In the rows, 128 means zero.
Rows lie near named flat spaces through zero. A row that begins with a name and a colon came from that space; any other row is followed by the name of its block's space that it lies nearest.
dememelug: [139 119 104 146 132 193 110 108 130 130 125 100 160 118 103 146 111 110
 110 126 174 124  98]
nennim: [176 159  93 157 122  86 185 148 155 107  79 136 138 135 116  69 185 186
  92 141  72 156 195]
kalgunu: [227 110 181 126 120  68 131 163 121 161 103 158 105 113 190 151  52 135
 123 109 157 156 113]
kalgunu: [ 94 119  86 226 115 164 107  71 113 161  77  96 181 211  85 112 136 139
 171 115 111 152 146]
dememelug: [119 128 141 133 142  85 131 113  97 148 117 135 134 162 129 110 141 148
 174 124  96 122 149]
rikapefan: [164 144 188 119 105  98 143 191 130 110 133 135 115 166  95 134 158  49
 106 138 123 121 111]
nennim: [ 70 109 110 132 196 165 112 102 162  98 150 135 121 123 148 124 135 144
 147 129 122 129 136]
nennim: [111 108 125 176 154  84 120 123 167 116  82 155  97 196 183  98 133 150
 161 119  83 186 164]
kalgunu: [120  76 118 130 124 159 102  78 166 141  95 127 125 110 121 136 124 134
 136 164 175 131  66]
kalgunu: [149 154  77 103 102 147 116 156 141  82 118 104 107 130 166 125 122  90
  67 109 150 163 127]
rikapefan: [ 97 122 164 139  50  93 122 153 144 148 128 152  83 146 142 146 111 107
 134 130 109 148 120]
nennim: [214 118 133 135 141  50 135 124 102 155  61 139 127 158 177 102 105 166
 149 115 125 162 142]
rikapefan: [131 142  54 168 133 139 120  92 118 107  57  84 165 212 101  76 187 122
 131 126 110 160 150]
kalgunu: [183  90 215 133 144  92 139 147 141 164 130 169 119 102 130 156  90 131
 146 145 150 115  94]
dememelug: [173 143 129 104 182 128 145 150 128  91 129 121 142 129 118 111 160 108
 104 132 134 118 132]
fibatvumes: [180 138 221 138 163  52 177 169  96 155 141 164 145 144  92 119 149 138
 164 134  82  93 159]
nennim: [ 55 137 132  84  96 167  81 137 102 121 195 112  98 119 153 178  86  63
 131 100 155 112  96]
rikapefan: [128 126 165 160  82  70 125 161 141 129  91 145  95 211 136 118 144  83
 143 128  93 166 133]
nennim: [116 154 101  38 186  80 118 120  65 110 161 126 105 107 208 111 116 160
 155  95 112 113 162]
rikapefan: [167 165 120  95 139 112 153 163 105 114 155 128 128  88 153 126 113 146
  95 105 122 121 163]
kalgunu: [ 56 139  75  91  97 129 113 109 139  97 127 116  96 137 144 105 169 126
 124 138 106 137 134]
rikapefan: [103 110 196 126  93  95 110 142 116 151 135 143 105 174 111 150 129  68
 167 138 125 116  91]
fibatvumes: [110 115  90  85 121 174 127 100 158 116 141 121 124  49 121 133 135 155
  95 159 164 108  95]
nennim: [129 108 150 190  97 166 122 136 166 139 114 129 138 151  91 150 118  94
 116 137 145 144 103]
dememelug: [172 117 153 118 172 132 127 142 133 114 127 130 135 128 127 134 126 101
 121 132 155 122 105]
fibatvumes: [106 116  98 121 161 201 130  98 155 123 164 123 149  45 115 144 113 171
 107 140 159 102 118]
dememelug: [184 151  74 142  78 170 139 130 124 131 103  92 161  98 103 129 116 133
  65 123 163 140 124]
nennim: [122 114 218 156 215 115 103 146  84 146 172 145 141 192 141 163  84  77
 203  87 122 110 130]
kalgunu: [ 82 141 169  65 159  81 135 177 147  78 181 165  63 125 173 124 154 100
 132 130  87 120 147]
fibatvumes: [145 141 117 115  57 122 125 138 116 129 100 104 128 153  95 123 155  82
 102 142 141 131 100]
dememelug: [105 149 132 159 127 160 109 164 124 113 167 121 121 153 156 159  82  86
 117  79 125 149 151]
kalgunu: [ 79 137 111  79 142 171 135 126 151  86 170 120 124  85  93 124 180 112
 101 159 132  91 113]
rikapefan: [122 128 114 156 131 112 142 125 152 121 104 138 124 147 131 103 150 155
 130 134  96 149 157]
fibatvumes: [138 122 152 160 114 124 136 128 123 157 123 135 143 134 106 137 116 136
 141 129 124 124 129]
fibatvumes: [121 144 104 108 122 127 134 151 153  95 139 134  99 106 164 122 127 135
  93 120 118 147 149]
dememelug: [183 120 148  88 179  80 153 128 126 114 101 139 133 125 117  94 178 140
 133 160 125 110 119]
fibatvumes: [121 114 142 235 113 208 126 123 151 169 146 126 174 116  86 174  65 139
 124 108 146 135 132]
rikapefan: [ 99 130 134 125  45 166 124 138 147 129 137 112 125 122  63 149 155  70
  95 159 149 111  80]
kalgunu: [111 138 140 132 140 161 133 155 153  93 153 124 130 137  95 133 158  81
 105 136 127 118 123]
fibatvumes: [107 121 109 102 206 116 116  85  94 127 135 125 139 130 158 109 132 169
 177 118 117 112 146]
rikapefan: [129 122 129 136 122 102 121 132 132 138 122 145 103 128 182 132  89 152
 138 108 119 156 145]
kalgunu: [112 142 117 123  62 126 152 109 105 163 128 118 150  98  65 121 158 158
 126 154 115  94 128]
fibatvumes: [123  97 166 110 144  57 127 119 138 145 111 169  87 134 176 117 123 161
 174 142 106 137 127]
dememelug: [153  96 172 103 173 106 129 122 140 129 121 148 122 121 123 127 141 121
 149 157 146 108  92]
dememelug: [237  95 230  82 190  32 159 149 113 150 100 170 126 122 118 116 149 128
 160 169 141  93  89]
fibatvumes: [140 119 158 104 166 140 122 135 126 109 139 122 137 139  99 134 154  77
 130 145 151 102  92]
nennim: [ 93 115 152 203 125 170 108 149 172 118 136 134 123 179 121 153 107  79
 129 112 124 159 127]
rikapefan: [168 137 138 104 170 135 146 152 131 113 156 137 132  76 144 136 109 143
 101 121 143 115 137]
dememelug: [123  90 139  85  96  94 138 115 185 129 105 163  80  73 141 118 151 162
 118 185 136 128  89]
nennim: [129 153 143 160 121  99 166 158 139 117 123 140 135 159  93 101 176 134
 123 135  72 131 174]
[148 150  94 158 126 142 131 155 146 101 119 121 124 141 163 123 107 128
  90  96 120 171 165] : nennim
[ 94 130 115 139  34 134 100 123 119 142 105 105 115 176 108 138 133  74
 126 130 136 145  97] : rikapefan
[149 106 188 177 123 127 132 147 149 147 119 145 136 157  94 146 121  96
 139 139 132 130 107] : kalgunu
[126 127 109  49 128  80 106 113 103 101  96 113  99 165 150  97 178  91
 141 147 134 126  97] : fibatvumes
[133 132 136 161 158 147 118 153 145 100 129 124 129 174 135 132 125  84
 120 108 126 151 137] : kalgunu
[ 82  97 118 168  82 153  98  92 155 140  88 115 128 182  92 127 152  94
 148 153 137 145  87] : rikapefan
[164 133  51 142 148 194 118 105 144  98  93  86 163 123 121 114 134 127
  80 124 170 150 120] : rikapefan
[144 107 160 109 134  95 122 141 144 129 124 153  94 121 168 137 107 124
 135 133 137 139 110] : kalgunu
[119 138  12 115  84 183 130  94 176  89  86  93 130  87 123  94 168 162
  56 153 148 156 125] : dememelug
[ 70 147  76 127 187 215 129 127 167  69 185 115 138  85 128 129 142 137
  92 118 125 120 158] : nennim
[129 173  43 106  93 144 149 145 149  83 125 110 115  88 155 101 146 160
  56 118 113 156 173] : nennim
[151 125 178  95 189  74 125 125  64 152 145 139 136 145 147 130 114 131
 187 112 121  97 132] : nennim
[ 58 115 132  61 116  84 116 125 154 102 143 156  58 118 174 115 158 129
 145 153 103 128 118] : kalgunu
[128 137 130 118  95 197 157 149 174  99 153 113 151  76  27 137 188  88
  59 180 155  87  89] : rikapefan
[144 122 151 103  88  59 137 132 119 145  97 144 101 144 135 111 148 132
 143 148 111 131 119] : fibatvumes
[ 68 135  73  82  88 170 113 111 147 104 152 112 103  79 138 133 137 129
  95 140 144 123 112] : nennim
[135 150 114  77 137  96 120 135  82 123 144 122 112 120 179 126 107 133
 134 100 125 126 144] : nennim
[176 136 140 157 125  95 141 173 160 100  91 139 110 177 145 110 142 100
 101 123 110 172 146] : rikapefan
[163 144 160 138 156 121 157 142  93 152 155 134 164 104 101 135 116 152
 137 117 118  96 153] : kalgunu
[ 88 148 116  87 174 145 131 142 135  79 174 127 116 112 136 120 159 114
 117 126 113 110 145] : kalgunu
[155 164 140  99  71  82 153 174 106 131 139 135 108 112 136 128 126 124
  99 119 108 127 149] : kalgunu
[182 102 108 152 194 119 105  83  96 163  93 126 152 129 196 129  54 189
 167  90 156 154 138] : kalgunu

Each name stands for a flat space through zero: a line, a plane or more. A row that begins with a name and a colon came from that space; any other row is followed by the name of the space it lies nearest, among the names in its block.
mesin_muma: [144 143 157 146 134 142 108 120 135 161 115 124 109 116 123 139 126 147
 121 157 154 104 140]
mar_toz: [156 126 204 188 212 154 127 144 170 100  65  71 149 131  94 115 141 137
 160 199 141  71  77]
kitus_luzi: [147 160 147 134 122  81 175 194  88  96 112 106 195 171 124  85 147 104
 134 104  69 161 115]
mar_toz: [121 129 154 115 178 140 139 127 132 116 150 109 137 126 117 153 118 129
 113 136  72 117 140]
mar_toz: [ 96 132 102  96 142 129 134 125  95 109 169 155  99 134 136 173 111 147
 106 122  99 172 173]
gav_gis: [120 126 118 112 117 113 126 121 116 107 141 131 113 134 138 146 119 138
 128 144 149 163 140]
mar_toz: [136  91 150 145 156 159 134 114 190 127 126  83 139 129 111 141 142 114
 120 165 135  85  91]
mar_toz: [154 120 154 139 127 129 136 130 161 150 119  95 155 122 120 114 143 110
 127 127 107  87 104]
gav_gis: [ 85 126  82 135 162 155 128 138 101  97 118 181 112 131 123 117 122 134
 144  93 116 143 129]
kitus_luzi: [129 120 125 112 138 117 159 144 130 118 149 114 156 135 125 129 137 109
 121  97  54 127 125]
roner_peno: [131 105  86 158  95 135 113 121 144 129  95 153  86 123 136 126 146 145
 156 140 202 133 107]
gav_gis: [125 119 112 124 146 126  95  93 126 121 120 158  62  84 138 162 113 171
 165 137 148 126 146]
roner_peno: [ 85 152 143 142 151 176  89 114 108 116 117 148 122 150 118 114  94 135
 106 178 235 146 137]
mar_toz: [162 113 151 124 105 123 145 125 173 176 139  87 168 116 123 112 148  93
 112 103  77  73 106]
gav_gis: [ 27 150  87 133 160 239  82 105  95 149 140 215 122 147 111  92  82 112
  72 102 207 126 152]
mesin_muma: [ 88 152 133 114 124 156 111 121 101 128 151 142 139 157 126 122  98 119
  83 149 186 160 151]
kitus_luzi: [128 162  83 151 119 131 152 183  70 165 118 195  95 135 130 138 155 157
 119  66  55 143 175]
mesin_muma: [163 123 130 119  88  93 132 123 138 151 133 113 120 112 141 139 141 132
 136 123 116 124 132]
mesin_muma: [124 134 168 182 241 191 109 130 144 125  82 134  93 105  94 149 127 168
 149 166 111  65 124]
mesin_muma: [ 67 102 101  73 182 134 147 113 113  45 187 131 135 145 128 165  96 118
 115 123  81 181 140]
gav_gis: [134 106  93 107  94  82 154 138 122  88 145 121 118 142 146 153 142 132
 142 128 119 181 126]
mesin_muma: [ 93 131 148  92 162 150 108  93 122 112 177 121 107 131 127 179  88 143
  90 175 149 153 167]
kitus_luzi: [144 142 139 121 130 100 162 162 110 125 135 114 162 140 126 119 142 116
 124  97  50 133 132]
roner_peno: [133 137 187  95 204 126 114  95 135 124 150 102 134  82 119 150  95 136
 138 126  45  84 147]
roner_peno: [ 96 122 153  96 146 138 114  98 135  87 159  99 153 146 126 132  91 109
 106 172 178 153 123]
gav_gis: [136 127 144 145  91 173 136 133 170 207 136 106 188 146 112  81 147  72
  69 103 132  66 104]
roner_peno: [194 158 186 123 159  92  67  74 133 201  87 142  84   1 136 117 106 171
 210  79  55  22 151]
mar_toz: [ 48 111  97  79 170 166 102  79 113  75 178 159 112 129 130 150  74 124
 110 133 160 167 148]
kitus_luzi: [126 184 131 166 107 118 112 169  66 126  69 168 147 151 128  56 125 131
 150 115 190 154 125]
gav_gis: [158 192 255 127 165 111 109 133 109 131 124  58 173 145 114 124  95 135
 100 214 154 125 150]
roner_peno: [190 139 163  76  60  40 120  98 135 170 144  92 166  74 155  94 119 102
 159  73  72 100 127]
mesin_muma: [186  44 126 112 133  82 137  77 224 112 128  68  98  57 139 173 155 134
 200 131  66  69  77]
mesin_muma: [ 66 178 157 115 191 184 105 127  71 118 163 156 112 161 114 164  78 154
  62 177 159 169 196]
kitus_luzi: [133 120 135 111 136 122 139 123 139 132 147 114 140 119 127 136 128 118
 123 112  80 114 129]
roner_peno: [112 110 150 101 186 136 141 114 145  90 162  96 140 127 118 162 113 123
 118 146  76 125 129]
kitus_luzi: [141 135 165 134 121  95 142 149 127  77 109  79 183 165 125  93 128 105
 141 168 168 158  90]
gav_gis: [152 193 253 133 198 126  78 107 106 134 108  86 128 107 113 139  80 167
 129 216 164 105 162]
kitus_luzi: [143 204 130 168 104  97 142 208  40 136  71 172 155 162 128  61 144 136
 144  87 120 163 144]
roner_peno: [105 104 138 106 167 139 135 111 147  84 157 100 137 138 121 155 113 120
 116 158 121 140 121]
mar_toz: [ 84  87 157 113 226 190 123  88 179  79 160  89 136 129 102 166 100 117
 107 180 122 100 109]
[133 147 140 130 125 128 110 121 116 151 117 141 127 112 129 110 118 131
 134 115 133 112 137] : kitus_luzi
[108  93 133 163 170 186 101  99 184 112  90 119 139 117 106  92 124 108
 152 150 194  72  66] : mesin_muma
[151 134 189 118 126 109  99  94 151 128 121  80 151 111 129 111 105 119
 141 172 178 107 110] : kitus_luzi
[162 134 128 140 117 108 161 164 121 150 133 120 105 137 130 172 161 153
 115 133  70 136 154] : mar_toz
[160 188 143 170 132 116 145 194  71 170  90 159 115 137 122 122 154 163
 127 105  71 126 167] : mesin_muma
[ 74  80  73  67 163 108 169 122 123  26 184 127 152 143 135 147 113  99
 140  88  50 185 113] : mesin_muma
[124 127 148 152 229 171 104 110 138 129 104 149  72  78 108 167 118 176
 159 139  80  71 144] : roner_peno
[ 84 165 114 128 192 145 156 179  57  85 137 170 134 163 115 136 119 142
 111 102  56 173 166] : mesin_muma
[115 112 173 152 249 171 144 138 151  69 128  89 102 144  97 202 128 166
 121 216  97 121 130] : mar_toz
[120 126 143 116 134 133 109 103 139 126 127 120 154 114 126  96 108 106
 137 119 144 107 110] : kitus_luzi
[139 100  69 142  58 107 169 164 137 124 126 131 133 165 140 124 173 112
 123 110 138 164 105] : roner_peno
[143 135 159 138 118 107 124 134 130 102 109  95 146 148 128 115 126 127
 138 178 186 148 109] : kitus_luzi
[108 159 178  94 178 135 151 144 103 116 174  98 185 154 113 133 103 105
  77 125  48 136 156] : roner_peno
[150 119 134 137 117 125 137 132 151 151 121 113 139 120 125 120 145 118
 130 116 105  99 113] : gav_gis
[112 131 121 125 132 143 115 118 121 129 132 143 118 127 128 129 117 131
 121 130 149 132 136] : gav_gis
[106 108 150 126 187 168 104  90 159 110 136 114 108 112 115 157 105 139
 126 173 153 104 123] : mesin_muma
[144 159 118 159  62 121 129 163 105 171  92 149 157 151 132  64 148 108
 122  99 172 129 117] : mesin_muma
[142 143 166 142 161 142 103 114 135 152 108 124 117 100 119 126 118 144
 139 141 128  86 133] : gav_gis
[105 125 121 116 133 138 112 109 125 114 132 139 133 125 129 113 109 119
 131 124 155 133 123] : mar_toz
[102 108 134 146 208 177  97  95 149 100 113 140  76 102 113 165 110 164
 150 172 155 104 126] : roner_peno
[134  93  92 137 121 124 156 142 150 111 129 125 113 136 130 151 158 130
 137 123 104 135 111] : roner_peno
[157 130 179 170 185 164  97 109 164 163  91 113  85  90 109 157 131 168
 144 179 141  59 129] : mesin_muma
[173 115 135 158 165 104 150 151 147 124  83 119 123  91 120 121 163 142
 191  94  34  77  99] : gav_gis
[102  75 118  57 163 111 135  73 157  65 200  95 109 109 139 201  99 129
 127 150  86 156 137] : mesin_muma
[ 79 125  84 135 148 178 111 119 114 130 126 185 110 126 122 114 115 127
 122  95 145 124 133] : gav_gis

Rows lie near named flat spaces through zero. A row that begins with a name and a colon came from that space; any other row is followed by the name of its block's space that it lies nearest.
riredkol: [104 121 145 135 149 146 126 147 172 119 147 118 153 106 166 143  97 116
 136 143 131 149 156]
riredkol: [147 144  89 114 109 163 114 131 130 150 118 149 129 104 125 153 140 126
 132 121 128 178 152]
favgofim: [128 146 173 103 199  66 128 171 131 134 137 139 101 153 211 104 157 107
 107 104  99  85 133]
zopipada: [170  83 150 135 134 148 129 156  86 146 135 125 145 122 112 159 102 136
 111 133  96  87 120]
zopipada: [102 162 142 104 122  69 160  81  97 115 122 111  76 187 111 104 154 116
 134 116 149 100 112]
favgofim: [ 36 247 105 132 155 170 178 116 182  99 129 114  62  79 178  93 186 168
 148 148 164  66 116]
favgofim: [210 167 175 107  97 183 129 136  36 117 190  71 110 189 179 200 130  56
 154 139 126 209 226]
digupapim: [133 139 142 126 149 156 114 118 115 122 157 168 159 105 135 150 112 122
 131  79  82 126 149]
zopipada: [112  94 176 110 181  50 117 160 168 129 136 123 140 162 190 115 106  87
 116 124 123 142 146]
kesiralot: [151 120 142 150 116 161 128 141 108 117 144 103 138 128 130 136 121 131
 132 150 127 122 132]
digupapim: [136 123 113 172 144 169 111 193 173 125 120 119 141  75 171  95 151 167
 117 171 132 103 104]
kozosliri: [100 124 109 109 165 111  93 131 192 142 124 195 168  89 154 130 112 116
 124  77 101 176 151]
riredkol: [157  96 133 187 116 126  97 162 142 101 126 105 154 130 139  65 148 152
 120 163 138 118  88]
digupapim: [137  74 109 101 141  64 127 183 165 180  76 116 106 140 144 125 132 122
  99 168 153 141 114]
kozosliri: [126 155 118 132 139  99 112 133 143 119 118 145 115 135 154  80 172 133
 123 114 130 130 113]
riredkol: [ 50 138 156  91 158  44 170  84 152 120 122 119  94 169 123 117 110 108
 132 115 149  95 119]
riredkol: [117 130 143 115 157 147 143 136 123 139 140 141 131 104 137 161 107 130
 124 114 102  93 139]
kozosliri: [152 114 131 132  97 143 132 123 101 128 132 100 127 147 108 147 117 119
 135 149 142 148 138]
kesiralot: [111 115 174 127 161 143 160 171 143 127 150  76 120 124 178 160  94 117
 128 176 136  94 150]
favgofim: [133  77 124 139 135  93 110 128 134 137 109 159 157 123  92 106 113 145
 109 109 107 103  89]
digupapim: [ 57 123 128  71 159  42 146  60 148 144 110 186 124 146  85 138  95 109
 125  56 112 118 123]
zopipada: [120 191  70 143  73 186 125  73 118 109 122 144 117 104  82 114 167 155
 153 115 149 158 121]
kozosliri: [114 141 133 144 126 144 172 143 115 124 117  80  84 125 123 116 146 163
 124 180 153  46  90]
favgofim: [138 173 157  94 160 151 153 177 122 142 152  90  85 136 218 174 141  92
 132 155 134 140 190]
kesiralot: [ 83 114 188 131 170  71 154 149 165 104 143  77 115 164 182 104 108 108
 128 164 151  93 127]
digupapim: [ 74 207 140  99 145 138 147  62 124 100 163 156 115 129 139 144 129 106
 155  68 115 137 167]
zopipada: [126 121 129 122 144 126 119 139 143 136 129 144 140 116 142 134 120 124
 124 118 116 135 136]
kesiralot: [115 139 131  84 189  96 129 152 142 164 118 180 115 108 166 144 135 121
 106  83  88 100 137]
kesiralot: [165 148 178 171  69 148 119  73  58  53 188  69 144 205 113 108 128  94
 166 134 146 171 152]
favgofim: [113  74 117 125 158  95 123 159 168 159  95 154 144  99 118 122 108 150
 101 131 115  92  94]
kesiralot: [ 88 174 160  93 125  91 150  67 119  99 159 109 106 187 142 142 116  73
 158 103 149 175 178]
riredkol: [ 79 126 173 109 165  76 166 105 124 118 137 119 109 154 125 127 104 122
 125 115 121  58 113]
digupapim: [ 98 163 116 132 136 134 139 139 164 120 121 113 104 115 160 106 154 138
 134 152 155 125 126]
digupapim: [104 195 129 191 114 215 132 106 133  63 167 112 138  88 138  89 155 168
 156 139 134  93 114]
kozosliri: [125 113 161 118 131 121 128  99 108 116 157 132 154 149 116 158  85  98
 138 101 110 145 156]
kesiralot: [147  96 182 172 169  39  93 156 127  88 136 133 147 175 165  23 161 136
 103 110 102  65  67]
kesiralot: [109 157 116 113 100  97 124  66 122 110 128 139 120 164 101 112 139 106
 147  97 146 177 138]
favgofim: [105 110 131 119 141  40 106 111 164 120 112 148 136 165 134  78 134 108
 123 103 137 158 114]
digupapim: [154  69 121 117 122  85 123 157 128 162  95 118 125 148 112 132 118 123
 107 152 138 135 112]
favgofim: [ 99 176 124 134 149 159 152 134 137 120 131 126 100  96 149 119 153 156
 130 134 127  72 115]
zopipada: [154 139  96 183  62 204 109 118 126  95 136  97 150 110 103 110 143 151
 151 169 161 175 124]
zopipada: [166 100 136 162 111 157  97 144 122 113 146 121 170 124 131 124 115 125
 132 137 119 160 136]
zopipada: [123 112 159 138 125  90 142 138 131 111 130  73 111 174 145 106 126 114
 130 170 161 122 121]
riredkol: [188 146  85 107 140 220 124 160  66 188 117 198 124  48 105 194 148 170
 102  84  54  73 126]
kozosliri: [ 80 121 194 122 153 122 176  93 109 102 167  97 131 149 116 161  67 113
 141 125 119  66 138]
kozosliri: [119  89 151 109 122 132 119  98 135 127 157 135 180 138 111 189  50  80
 146 105 117 202 186]
[ 70 157  95 115 119 133 148 120 195 130 110 106 105 110 143 131 129 125
 146 164 183 173 147] : favgofim
[143 114 108 159 115 111 106 145 142 121 105 128 131 128 123  72 161 154
 117 145 140 120  85] : riredkol
[107 148 108 127 122 138 136 124 151 128 118 124 116 114 130 124 138 136
 134 140 147 136 128] : zopipada
[137 156 123 146  94 163 128  92  95 102 145 121 130 134 100 124 138 134
 146 121 132 136 129] : favgofim
[173 113 130 162 104 185 119 148  96 121 141 109 147 113 117 138 125 144
 129 152 120 120 124] : kesiralot
[136 116 144  99 144  94 124 154 143 145 129 114 121 155 172 147 119  88
 125 138 138 175 165] : favgofim
[164 119 109 154 124 190  99 170 141 135 133 138 160  81 149 138 131 143
 125 141 113 151 139] : riredkol
[ 48 126 184 114 160  88 155  86 170  92 164 106 145 155 146 142  64  87
 151 119 141 136 161] : kozosliri
[ 85 123 116 122 121  82 147  99 150 126 102 122 109 143  96 102 128 138
 128 136 157 111  97] : digupapim
[114 164  92 137 130  92 109 149 182 121  97 129  99 130 171  55 196 140
 124 145 165 153 106] : kozosliri
[113  76 113 143 203 123  91 201 210 161 104 200 181  39 164 108 113 169
  89 107  75  80  93] : digupapim
[116 111 115 127 127 157 144 144 146 146 117 118 130  96 117 157 105 142
 126 156 137 117 128] : kozosliri
[205 170 142 104 135 191 112 199  97 149 162 100 108 132 230 187 156  80
 133 150 119 204 219] : digupapim
[ 84 146 107 149 150 131 132 154 194 121 110 127 119  87 158  85 152 162
 124 155 149  98  99] : digupapim
[114 148 133 121 138 111 131 126 139 121 130 126 115 138 150 115 141 119
 131 125 135 133 134] : favgofim
[106 198 110 130  77 170 142  78 129  92 148  90 105 145 128 132 146 109
 170 147 179 199 168] : favgofim
[151  78 111 138 148 114 110 207 172 164  92 123 133 101 161 114 136 147
  99 172 134 121 106] : digupapim
[ 94 114 102 143 123 111 124 107 162 124 104 150 140 107  90  96 126 157
 125 122 136 110  87] : favgofim
[128  56 120  95 149  94 124 184 183 184  96 121 140 117 149 172  82 105
 108 164 142 173 151] : favgofim
[123 133 147 129 178 111 133 157 125 134 126 151 118 111 154 106 146 152
 105 109  93  45  96] : favgofim
[ 90 168  85 107 113 163 189 115 121 157  92 110  60  95  88 153 149 172
 127 163 159  60  99] : zopipada
[142 124  89 152  92 110  96 133 159 120 101 121 131 138 125  74 165 136
 130 152 166 185 109] : riredkol
[149 125 114 140 124 165 111 151 136 134 130 135 146 100 140 136 130 135
 127 135 121 148 138] : riredkol
[143 118 153 140 125 157 113  78  76 106 167 173 181 122  78 151  89 126
 136  60  69 111 133] : digupapim
[ 70 111 143 114 141 113 136 111 190 120 141 118 154 125 141 154  70  96
 146 134 149 179 166] : kozosliri
[ 65 165 143  45 189 117 178 134 162 169 133 136  87 112 182 211  94  87
 131 114 125 131 195] : kesiralot
